Below is a small trained network, with its code and all its weights. Each question gives an input and a target symbol and asks what happens when units are switched off, that is, made to give their printed mean instead of their output.

import numpy as np


def w(rows, s, z=0):
    codes = np.array(rows[::2]) - 128.0
    scale = np.full(codes.shape[1], s)
    scale[-1] = z or s
    return codes * scale


def norm(h):
    return h / np.sqrt((h * h).mean(-1, keepdims=True) + 1e-5)


def f(y):
    return y / 2 * (1 + np.tanh(0.7978845608 * (y + 0.044715 * y**3)))


def softmax(a):
    e = np.exp(a - a.max(-1, keepdims=True))
    return e / e.sum(-1, keepdims=True)


def log_softmax(a):
    a = a - a.max(-1, keepdims=True)
    return a - np.log(np.exp(a).sum(-1, keepdims=True))


def net(x, mask):
    ids = ['βγδζηλμξπστφω'.index(c) for c in x.split()]
    T = len(ids)
    res = E[ids] + P[:T]
    u = 0
    for l in range(2):
        r = norm(res)
        for j in range(3):
            rows = slice(4 * j, 4 * j + 4)
            q, k, v = (r @ M[l][rows].T for M in (Q, K, V))
            z = softmax(np.where(np.tri(T) > 0, q @ k.T / 4**0.5, -1e9)) @ v
            o = O[l][rows]
            res = res + np.where(mask[u + j], z, o[:, -1]) @ o[:, :-1]
        u += 3
        y = f(norm(res) @ A[l][:, :-1].T + A[l][:, -1])
        res = res + np.where(mask[u : u + 12], y, B[l][:, -1]) @ B[l][:, :-1]
        u += 12
    return log_softmax(norm(res)[-1] @ U[:, :-1].T + U[:, -1])


Q, K, V, O, A, B = {}, {}, {}, {}, {}, {}
E = w([
[193,137,101],'β',
[82,121,178],'γ',
[135,10,90],'δ',
[154,141,140],'ζ',
[66,67,237],'η',
[182,66,198],'λ',
[77,117,38],'μ',
[158,141,137],'ξ',
[213,147,109],'π',
[137,101,156],'σ',
[144,67,52],'τ',
[98,161,123],'φ',
[220,133,72],'ω',
],0.014)
P = w([
[89,220,255],'0',
[130,112,150],'1',
[123,106,154],'2',
[119,99,148],'3',
[121,97,144],'4',
[116,92,141],'5',
[116,93,145],'6',
[118,94,145],'7',
[118,92,141],'8',
[124,98,147],'9',
],0.0055)
Q[0] = w([
[91,252,191],'L0H1',
[136,56,81],'L0H1',
[149,176,175],'L0H1',
[146,126,139],'L0H1',
[132,92,110],'L0H2',
[125,175,128],'L0H2',
[114,100,195],'L0H2',
[216,180,180],'L0H2',
[166,168,231],'L0H3',
[113,106,132],'L0H3',
[176,10,156],'L0H3',
[51,225,90],'L0H3',
],0.017)
K[0] = w([
[148,250,124],'L0H1',
[90,47,133],'L0H1',
[205,204,124],'L0H1',
[161,138,126],'L0H1',
[128,157,165],'L0H2',
[114,101,84],'L0H2',
[181,118,138],'L0H2',
[97,10,137],'L0H2',
[167,188,193],'L0H3',
[146,95,123],'L0H3',
[162,26,165],'L0H3',
[111,191,73],'L0H3',
],0.019)
V[0] = w([
[187,253,119],'L0H1',
[112,76,122],'L0H1',
[143,162,127],'L0H1',
[133,130,127],'L0H1',
[86,45,131],'L0H2',
[129,140,136],'L0H2',
[123,86,96],'L0H2',
[120,98,115],'L0H2',
[104,157,113],'L0H3',
[105,164,102],'L0H3',
[200,71,127],'L0H3',
[132,74,200],'L0H3',
],0.0039)
O[0] = w([
[89,39,4,2],'L0H1',
[129,155,176,181],'L0H1',
[120,105,92,94],'L0H1',
[126,123,119,127],'L0H1',
[137,94,46,146],'L0H2',
[129,132,132,128],'L0H2',
[101,116,103,124],'L0H2',
[116,117,102,129],'L0H2',
[116,144,96,78],'L0H3',
[114,154,95,62],'L0H3',
[150,113,214,209],'L0H3',
[154,67,135,244],'L0H3',
],0.0048,0.002)
A[0] = w([
[131,143,146,121],'L0N1',
[89,117,183,3],'L0N2',
[150,61,144,114],'L0N3',
[130,159,171,152],'L0N4',
[86,189,122,130],'L0N5',
[121,124,115,113],'L0N6',
[107,142,55,76],'L0N7',
[122,12,175,160],'L0N8',
[147,100,169,122],'L0N9',
[87,129,98,98],'L0N10',
[198,84,96,125],'L0N11',
[122,86,156,155],'L0N12',
],0.011,0.0025)
B[0] = w([
[147,145,102,127],'L0N1',
[101,214,133,133],'L0N2',
[160,43,81,196],'L0N3',
[169,152,56,137],'L0N4',
[86,37,85,137],'L0N5',
[120,117,144,124],'L0N6',
[101,42,187,146],'L0N7',
[206,75,5,253],'L0N8',
[199,115,103,176],'L0N9',
[197,87,122,132],'L0N10',
[78,65,1,223],'L0N11',
[176,107,79,168],'L0N12',
],0.009,0.0062)
Q[1] = w([
[201,124,99],'L1H1',
[102,162,172],'L1H1',
[89,72,85],'L1H1',
[3,117,163],'L1H1',
[118,119,146],'L1H2',
[129,129,158],'L1H2',
[94,90,45],'L1H2',
[152,33,185],'L1H2',
[216,122,118],'L1H3',
[53,112,227],'L1H3',
[144,68,147],'L1H3',
[126,162,119],'L1H3',
],0.023)
K[1] = w([
[163,57,115],'L1H1',
[80,163,77],'L1H1',
[167,153,229],'L1H1',
[77,253,170],'L1H1',
[127,152,150],'L1H2',
[112,160,142],'L1H2',
[207,59,133],'L1H2',
[231,252,105],'L1H2',
[159,38,122],'L1H3',
[7,194,89],'L1H3',
[106,136,48],'L1H3',
[140,116,173],'L1H3',
],0.018)
V[1] = w([
[218,93,180],'L1H1',
[72,253,113],'L1H1',
[57,94,76],'L1H1',
[183,125,163],'L1H1',
[111,64,161],'L1H2',
[139,93,50],'L1H2',
[121,43,52],'L1H2',
[136,113,111],'L1H2',
[60,77,93],'L1H3',
[70,195,4],'L1H3',
[187,255,151],'L1H3',
[35,129,97],'L1H3',
],0.0086)
O[1] = w([
[80,61,126,181],'L1H1',
[202,99,50,1],'L1H1',
[137,218,177,143],'L1H1',
[109,75,111,144],'L1H1',
[212,139,115,126],'L1H2',
[140,172,197,235],'L1H2',
[198,184,213,251],'L1H2',
[135,144,140,161],'L1H2',
[44,95,56,146],'L1H3',
[97,227,6,131],'L1H3',
[252,168,155,56],'L1H3',
[64,61,2,88],'L1H3',
],0.0076,0.0082)
A[1] = w([
[70,70,172,103],'L1N1',
[118,126,121,61],'L1N2',
[48,153,81,251],'L1N3',
[91,199,117,41],'L1N4',
[160,214,93,67],'L1N5',
[198,113,133,156],'L1N6',
[107,194,64,78],'L1N7',
[123,134,114,47],'L1N8',
[99,194,175,163],'L1N9',
[142,76,4,58],'L1N10',
[107,106,138,38],'L1N11',
[139,96,59,15],'L1N12',
],0.015,0.0025)
B[1] = w([
[85,148,213,204],'L1N1',
[128,100,151,112],'L1N2',
[111,204,50,215],'L1N3',
[180,123,80,165],'L1N4',
[24,49,170,172],'L1N5',
[142,212,67,253],'L1N6',
[28,28,88,185],'L1N7',
[131,99,132,111],'L1N8',
[252,77,131,184],'L1N9',
[236,71,222,246],'L1N10',
[123,105,173,123],'L1N11',
[194,100,169,169],'L1N12',
],0.018,0.0053)
U = w([
[204,63,157,126],'β',
[119,103,253,149],'γ',
[157,145,66,138],'δ',
[113,156,145,48],'ζ',
[124,213,185,141],'η',
[101,106,133,154],'λ',
[107,128,153,83],'μ',
[135,121,136,170],'ξ',
[95,165,90,252],'π',
[106,90,65,198],'σ',
[115,161,141,141],'τ',
[171,224,96,113],'φ',
[126,86,132,76],'ω',
],0.013,0.0026)

Each question gives the input, a string of symbols that net reads in full, and the target symbol t.
The units are the heads (4 rows each of Q, K, V and O) and the neurons (one row each of A and B). Each row of codes is followed by its name. A weight is (code - 128) times the scale printed after its matrix; where a second scale follows, it is the last column's (O, A, B and U).
mask holds one flag per unit, layer by layer, with each layer's heads first. A switched-off unit (its flag False) gives its mean, the last column of its rows in O or B, instead of its output. The means were averaged over made-up inputs and are rounded, as every weight is.
A unit's drop is (log p(t) with every unit on - log p(t) with that unit switched off) / (log p(t) with every unit on - log p(t) with every unit switched off).
most important unit: the unit with the biggest drop
top k neurons: the k neurons with the biggest drops, biggest first
k most important neurons of layer l: the k neurons of layer l with the biggest drops, biggest first
which heads matter: for each layer, one digit per head in row order, 1 if its drop is at least 0.15 and else 0, layers parted by /
input β ω η β ω ω, target γ: top 3 neurons -> [L0N11 L1N1 L1N6]
input σ μ β, target φ: most important unit -> L1H3
input γ σ γ σ δ ζ τ τ λ, target φ: top 3 neurons -> [L0N8 L1N6 L1N10]
input μ σ δ β μ σ ω, target φ: top 4 neurons -> [L0N11 L1N10 L1N6 L0N2]
input ζ ω τ φ σ β σ γ, target φ: which heads matter -> 100 / 000
input ω ω π π σ λ λ π, target η: 2 most important neurons of layer 0 -> [L0N11 L0N8]
input ξ γ τ λ ω ω μ ω, target η: which heads matter -> 001 / 100
input τ ω μ ω φ, target η: 3 most important neurons of layer 0 -> [L0N7 L0N11 L0N8]
input γ μ ω π γ φ, target φ: top 2 neurons -> [L0N11 L0N8]
input τ ξ ω ξ γ μ, target η: 2 most important neurons of layer 1 -> [L1N1 L1N3]
input ω μ σ μ φ ω τ ω π, target φ: which heads matter -> 001 / 000
input μ π ω τ φ ω, target σ: which heads matter -> 100 / 001
input γ ω π φ, target φ: which heads matter -> 110 / 101
input φ η ω γ τ ξ φ φ, target σ: most important unit -> L1H3
input σ τ ω π γ λ γ λ ω, target η: which heads matter -> 001 / 101
input φ μ ω β λ λ ω φ β, target η: 2 most important neurons of layer 0 -> [L0N11 L0N7]
input τ ξ μ, target η: top 2 neurons -> [L0N7 L0N11]
input μ η γ ω, target γ: which heads matter -> 000 / 100
input η η μ β, target γ: top 2 neurons -> [L0N11 L1N3]
input γ η δ π ω λ μ, target φ: 4 most important neurons of layer 0 -> [L0N11 L0N8 L0N5 L0N3]
input τ π η ζ ζ τ φ, target η: 4 most important neurons of layer 0 -> [L0N7 L0N11 L0N5 L0N10]
input φ ω ω λ π ω ω δ σ σ, target φ: most important unit -> L0N8
input η φ β, target γ: which heads matter -> 000 / 101
input γ ω ω η ξ ξ σ ω μ, target φ: top 3 neurons -> [L0N11 L0N8 L0N3]
input β η η ω μ π, target γ: which heads matter -> 010 / 101
input φ μ ω μ ω φ, target σ: top 2 neurons -> [L0N5 L0N8]
input λ ξ φ ω β β, target η: 4 most important neurons of layer 1 -> [L1N10 L1N6 L1N7 L1N9]
